Here is a tiny trained network, its code and every weight. The questions are about switching its units off for an input and a class, where a switched-off unit gives its printed mean instead of its output.

import numpy as np


def w(rows, s, z=0):
    codes = np.array(rows[::2]) - 128.0
    scale = np.full(codes.shape[1], s)
    scale[-1] = z or s
    return codes * scale


def f(y):
    return y / 2 * (1 + np.tanh(0.7978845608 * (y + 0.044715 * y**3)))


def log_softmax(a):
    a = a - a.max(-1, keepdims=True)
    return a - np.log(np.exp(a).sum(-1, keepdims=True))


def net(x, mask):
    res = np.array(x, float).reshape(1, 4) / 4 @ E
    y = f(res @ A[0][:, :-1].T + A[0][:, -1])
    res = res + np.where(mask, y, B[0][:, -1]) @ B[0][:, :-1]
    return log_softmax(res[-1] @ U[:, :-1].T + U[:, -1])


A, B = {}, {}
E = w([
[118,221,227,161,188],'x0',
[126,127,130,129,127],'x1',
[172,66,87,157,234],'x2',
[255,143,144,185,72],'x3',
],0.0088)
A[0] = w([
[139,34,79,136,55,76],'neuron 0',
[253,156,114,202,84,6],'neuron 1',
[181,116,89,155,211,141],'neuron 2',
[174,77,119,186,190,115],'neuron 3',
[134,169,147,120,41,132],'neuron 4',
[134,87,74,96,102,106],'neuron 5',
[130,194,176,182,177,88],'neuron 6',
[94,134,138,139,84,183],'neuron 7',
],0.011,0.0023)
B[0] = w([
[202,214,162,88,111,213],'neuron 0',
[47,161,2,160,216,254],'neuron 1',
[101,69,187,166,58,203],'neuron 2',
[99,51,186,155,45,199],'neuron 3',
[63,57,167,168,30,206],'neuron 4',
[176,171,100,100,150,176],'neuron 5',
[220,192,161,73,136,200],'neuron 6',
[106,88,118,178,106,161],'neuron 7',
],0.0086)
U = w([
[113,55,182,179,68,61],'0',
[247,188,148,84,148,80],'1',
[52,131,60,145,220,251],'2',
],0.011,0.0022)

Each question gives the input, the list of numbers given to net, and the class t.
The units are the neurons (one row each of A and B). Each row of codes is followed by its name. A weight is (code - 128) times the scale printed after its matrix; where a second scale follows, it is the last column's (A, B and U).
mask holds one flag per neuron, in row order. A switched-off neuron (its flag False) gives its mean, the last column of its row in B, instead of its output. The means were averaged over made-up inputs and are rounded, as every weight is.
A unit's drop is (log p(t) with every unit on - log p(t) with that unit switched off) / (log p(t) with every unit on - log p(t) with every unit switched off).
The circuit of an input: a set's keep is (log p(t) with only the set's units on - log p(t) with every unit switched off) / (log p(t) with every unit on - log p(t) with every unit switched off). Starting from all 8 units, units are removed one at a time, each time the one whose removal leaves the highest keep (on an exact tie, the one counted first), for as long as the keep stays at least 0.8.
circuit, biggest first: the units of the circuit, biggest drop first
unit that matters most: the unit with the biggest drop
top k neurons: the k neurons with the biggest drops, biggest first
drop of u: that unit's drop, to one decimal
input [2,2,6,3], class 0: unit that matters most : neuron 3
input [5,3,-1,8], class 2: top 2 neurons : (neuron 1; neuron 0)
input [-4,7,7,1], class 0: top 2 neurons : (neuron 3; neuron 2)
input [5,4,7,3], class 0: top 2 neurons : (neuron 3; neuron 2)
input [-8,-4,7,-3], class 1: top 4 neurons : (neuron 0; neuron 5; neuron 4; neuron 7)
input [-6,1,4,-4], class 1: circuit, biggest first : (neuron 0; neuron 1)
input [-5,6,-1,-5], class 1: circuit, biggest first : (neuron 1; neuron 0; neuron 4)
input [-1,8,5,8], class 2: top 2 neurons : (neuron 1; neuron 4)
input [1,-4,5,-3], class 0: top 2 neurons : (neuron 1; neuron 2)
input [-6,4,1,-6], class 1: top 3 neurons : (neuron 1; neuron 0; neuron 5)
input [-1,-5,-5,6], class 2: top 3 neurons : (neuron 1; neuron 3; neuron 2)
input [4,-5,-2,-2], class 1: top 2 neurons : (neuron 1; neuron 6)
input [-3,6,1,4], class 2: top 2 neurons : (neuron 1; neuron 6)
input [5,8,8,6], class 0: circuit, biggest first : (neuron 3)
input [7,-2,-4,-2], class 1: top 2 neurons : (neuron 6; neuron 1)
input [8,0,-1,-8], class 1: top 2 neurons : (neuron 6; neuron 1)
input [5,-1,0,7], class 2: top 2 neurons : (neuron 1; neuron 0)
input [3,-2,6,8], class 2: drop of neuron 4 : 0.2
input [3,1,5,-3], class 0: drop of neuron 4 : 0.0
input [1,4,6,4], class 0: circuit, biggest first : (neuron 3)
input [0,-8,-1,6], class 2: drop of neuron 1 : 0.6
